Below is a small trained network, with its code and all its weights. Each question gives an input and a target symbol and asks what happens when units are switched off, that is, made to give their printed mean instead of their output.

import numpy as np


def w(rows, s, z=0):
    codes = np.array(rows[::2]) - 128.0
    scale = np.full(codes.shape[1], s)
    scale[-1] = z or s
    return codes * scale


def norm(h):
    return h / np.sqrt((h * h).mean(-1, keepdims=True) + 1e-5)


def f(y):
    return np.maximum(y, 0)


def softmax(a):
    e = np.exp(a - a.max(-1, keepdims=True))
    return e / e.sum(-1, keepdims=True)


def log_softmax(a):
    a = a - a.max(-1, keepdims=True)
    return a - np.log(np.exp(a).sum(-1, keepdims=True))


def net(x, mask):
    ids = ['ΛΞΣΨδεζμτφ'.index(c) for c in x.split()]
    T = len(ids)
    res = E[ids] + P[:T]
    q, k, v = (norm(res) @ M[0].T for M in (Q, K, V))
    z = softmax(np.where(np.tri(T) > 0, q @ k.T / 2**0.5, -1e9)) @ v
    res = res + np.where(mask[0], z, O[0][:, -1]) @ O[0][:, :-1]
    y = f(norm(res) @ A[0][:, :-1].T + A[0][:, -1])
    res = res + np.where(mask[1:9], y, B[0][:, -1]) @ B[0][:, :-1]
    return log_softmax(norm(res)[-1] @ U[:, :-1].T + U[:, -1])


Q, K, V, O, A, B = {}, {}, {}, {}, {}, {}
E = w([
[146,128,86,130,148,100,89,86],'Λ',
[168,117,107,73,112,94,99,90],'Ξ',
[85,117,121,148,144,68,167,155],'Σ',
[79,136,184,107,172,95,155,95],'Ψ',
[108,88,171,5,86,96,198,111],'δ',
[130,130,110,174,163,87,82,68],'ε',
[156,111,119,128,118,37,129,164],'ζ',
[142,139,153,90,135,83,85,88],'μ',
[127,109,85,102,125,105,154,107],'τ',
[141,130,117,132,136,76,100,88],'φ',
],0.019)
P = w([
[158,159,141,181,139,171,142,160],'0',
[179,205,106,180,101,111,166,157],'1',
[92,166,18,18,206,112,25,145],'2',
[155,121,139,172,177,127,131,65],'3',
[175,196,119,179,106,107,169,161],'4',
[8,92,28,74,81,119,64,82],'5',
[129,82,152,150,166,74,139,34],'6',
[171,201,121,181,113,111,176,163],'7',
],0.015)
Q[0] = w([
[99,58,120,128,100,161,80,162],'h0',
[124,3,157,126,203,115,103,107],'h0',
],0.016)
K[0] = w([
[88,217,64,105,112,96,141,109],'h0',
[80,82,121,118,119,3,130,50],'h0',
],0.014)
V[0] = w([
[39,107,164,175,207,127,174,158],'h0',
[123,169,249,110,112,111,42,105],'h0',
],0.012)
O[0] = w([
[168,155,110,115,168,195,177,193,4],'h0',
[189,170,252,111,60,140,32,137,71],'h0',
],0.017,0.0035)
A[0] = w([
[148,177,120,156,161,111,110,107,178],'n0',
[162,218,102,149,125,91,131,158,85],'n1',
[115,140,166,94,133,249,100,194,2],'n2',
[151,189,144,128,73,164,125,188,73],'n3',
[60,115,98,140,60,85,118,150,74],'n4',
[83,161,90,126,98,75,109,83,119],'n5',
[110,152,175,169,64,73,93,110,118],'n6',
[38,85,84,83,142,98,68,124,147],'n7',
],0.015,0.0067)
B[0] = w([
[119,174,136,99,126,96,163,133,194],'n0',
[117,95,168,97,98,122,142,97,165],'n1',
[142,7,64,54,131,102,104,88,143],'n2',
[117,151,122,174,191,139,111,55,154],'n3',
[155,143,149,116,158,151,59,121,185],'n4',
[151,110,134,95,157,123,136,171,247],'n5',
[124,121,63,129,116,181,141,135,228],'n6',
[130,199,120,60,151,149,74,135,253],'n7',
],0.018,0.013)
U = w([
[148,199,163,66,185,89,90,206,77],'Λ',
[35,66,83,105,88,87,26,115,154],'Ξ',
[178,126,158,155,130,183,168,238,189],'Σ',
[232,65,148,147,197,146,110,98,95],'Ψ',
[69,104,169,46,54,134,177,118,97],'δ',
[127,196,158,172,166,92,138,27,89],'ε',
[155,107,142,112,96,1,152,157,126],'ζ',
[149,130,188,213,95,128,91,160,255],'μ',
[46,71,50,186,149,75,116,57,154],'τ',
[154,140,55,115,37,181,147,118,76],'φ',
],0.0083,0.0075)

Each question gives the input, a string of symbols that net reads in full, and the target symbol t.
The units are the heads (2 rows each of Q, K, V and O) and the neurons (one row each of A and B). Each row of codes is followed by its name. A weight is (code - 128) times the scale printed after its matrix; where a second scale follows, it is the last column's (O, A, B and U).
mask holds one flag per unit, heads first, then neurons. A switched-off unit (its flag False) gives its mean, the last column of its rows in O or B, instead of its output. The means were averaged over made-up inputs and are rounded, as every weight is.
A unit's drop is (log p(t) with every unit on - log p(t) with that unit switched off) / (log p(t) with every unit on - log p(t) with every unit switched off).
The circuit of an input: a set's keep is (log p(t) with only the set's units on - log p(t) with every unit switched off) / (log p(t) with every unit on - log p(t) with every unit switched off). Starting from all 9 units, units are removed one at a time, each time the one whose removal leaves the highest keep (on an exact tie, the one counted first), for as long as the keep stays at least 0.8.
circuit, biggest first: the units of the circuit, biggest drop first
top k neurons: the k neurons with the biggest drops, biggest first
drop of u: that unit's drop, to one decimal
input Ψ Ψ μ Ξ Λ, target Ψ: top 2 neurons : n2, n3
input ε Λ ε Ψ δ, target ε: circuit, biggest first : h0, n3, n5, n7
input φ δ Λ ε Σ, target φ: circuit, biggest first : n6, h0, n7
input ζ Λ Λ τ Λ φ ζ τ, target ζ: circuit, biggest first : n7, n6
input Ψ Ψ Ξ Λ τ, target Ψ: top 2 neurons : n2, n3
input φ Ξ ε τ μ, target φ: circuit, biggest first : n6, n7
input Ψ Λ Λ τ Ξ, target Ψ: top neuron : n2
input δ Ξ μ Ψ μ δ ζ ζ, target δ: top 3 neurons : n1, n7, n6
input φ δ Ψ Σ Σ ε ζ, target ζ: circuit, biggest first : h0, n7, n4
input Ψ τ τ ζ ε Λ, target Λ: top 3 neurons : n7, n5, n6
input δ Λ Ξ μ μ Σ Ξ Ψ, target δ: top 2 neurons : n1, n7
input φ δ Σ Σ ζ, target φ: top 2 neurons : n6, n7
input Ψ Ψ τ Σ Σ τ τ ε, target Ψ: top 3 neurons : n2, n3, n7
input Ξ δ τ τ μ, target Ξ: top neuron : n6
input τ Λ τ τ Λ Ξ Σ, target Σ: drop of n7 : 0.1
input Ξ ζ Σ Λ τ ζ Ξ ε, target Ξ: drop of n6 : 0.2
input Ψ Ξ Ψ δ τ ε, target Λ: drop of n7 : 0.2
input ε Σ τ Λ Ψ, target ε: top 3 neurons : n3, n5, n7
